Questions about the matrix below. Counting starts at 0.
1) Report the entry at row 0, column 2.
2) Report the entry at row 1, column 0.
3) Report the entry at row 0, column 0.
4) Report the entry at row 2, column 0.
5) Report the entry in the top-right corner.
6) Report the entry at row 1, column 1.
7) Report the entry at row 0, column 1.
8) Report the entry directly above 167.
[138 170 58 81 118 115 169 135 80 173 156 134]
[68 126 104 110 165 109 131 129 126 104 101 145]
[147 130 124 167 81 154 78 87 113 58 163 123]
[103 126 143 131 165 120 139 147 106 104 101 200]
[68 126 91 103 146 109 147 153 146 173 108 102]
[76 130 97 117 118 132 124 111 113 104 129 178]
1) 58
2) 68
3) 138
4) 147
5) 134
6) 126
7) 170
8) 110

Questions about the grid below. Counting starts at 0.
1) Find the entry in the top-right corner.
2) Find the entry in row 0 and column 2.
3) Find the entry directly below the largest entry.
4) Find the entry just left of the largest entry.
5) Find the entry directly below 166.
6) Find the entry in row 1 and column 0.
7) Find the entry in row 2 and column 2.
8) Find the maximum.
[156 126 106 149 132 128 126 134 82 130 140 113 86 65 184]
[115 142 181 132 127 126 121 86 140 140 135 152 126 139 83]
[134 145 131 112 131 121 152 132 127 130 113 142 125 120 140]
[150 118 95 140 130 129 137 151 112 141 105 124 169 60 199]
[127 130 141 117 138 116 142 126 100 129 130 135 78 128 119]
[135 138 111 125 124 122 112 144 125 119 157 121 63 175 71]
[122 127 122 114 145 122 149 132 118 130 90 149 162 125 138]
[142 144 134 149 140 127 116 102 96 132 134 143 98 105 123]
[157 158 134 134 100 125 132 139 159 150 143 132 129 88 142]
[115 129 176 139 126 124 106 90 116 131 166 131 61 152 67]
[124 131 126 105 125 121 150 147 147 132 109 136 150 138 129]
[108 111 146 135 151 133 125 94 92 115 118 130 124 129 137]
[126 138 129 131 131 137 134 115 151 133 95 147 211 113 152]
[128 122 107 116 146 123 145 140 98 117 108 130 117 128 148]
[150 132 98 146 125 132 116 141 116 127 138 116 118 102 151]
[109 125 131 111 131 128 127 128 134 108 139 120 97 188 89]
1) 184
2) 106
3) 117
4) 147
5) 109
6) 115
7) 131
8) 211

W =
[172 120 157 173 103 100 99 117 133 98]
[137 132 121 124 127 120 160 123 159 78]
[150 119 145 142 117 111 86 123 125 123]
[180 128 161 209 97 110 121 117 116 113]
[115 136 111 119 136 137 171 128 142 115]
[132 136 129 160 123 134 163 128 123 134]
Rows and columns are numbered from 0.
Give the bottom-left entry.
132
Give the entry in the top-right corner.
98
The entry at row 0, column 0: 172
The entry directly below the largest entry: 119
Give the entry in row 1 and column 1.
132
Give the bottom-right entry.
134
Give the entry just left of 113.
116
Give the entry just right of 103.
100
Give the entry just left of the largest entry.
161
The entry directly above the largest entry is 142
The entry in row 1 and column 0: 137
The entry in row 2 and column 0: 150
Give the entry at row 0, column 1.
120
Give the entry just right of 150.
119
Give the entry in row 0 and column 2.
157
Give the entry directly below 98.
78
Give the entry directly below the smallest entry.
123
The entry directly below 157 is 121
Give the entry just right of the largest entry.
97

Read these off the table that follows. Indices start at 0.
1) The entry just right of 87?
2) The entry in the top-left corner?
3) The entry just left of 121?
4) The entry in row 2 and column 2?
5) The entry at row 1, column 1?
6) The entry in the bottom-left corner?
7) The top-right entry?
[123 124 87 132 63]
[153 138 169 121 187]
[122 153 123 167 64]
[139 93 102 170 146]
1) 132
2) 123
3) 169
4) 123
5) 138
6) 139
7) 63

M = [114 151 127 110 102 123 190  91 127 151 202]
The second entry from the left: 151
The first entry from the right: 202
Read off the 2nd largest entry.
Answer: 190

A = [113 134 120  68  41  62 112 101 111 121  83  98 129]
Which number is the entry just right of 112?
A: 101
The entry at the centre is 112
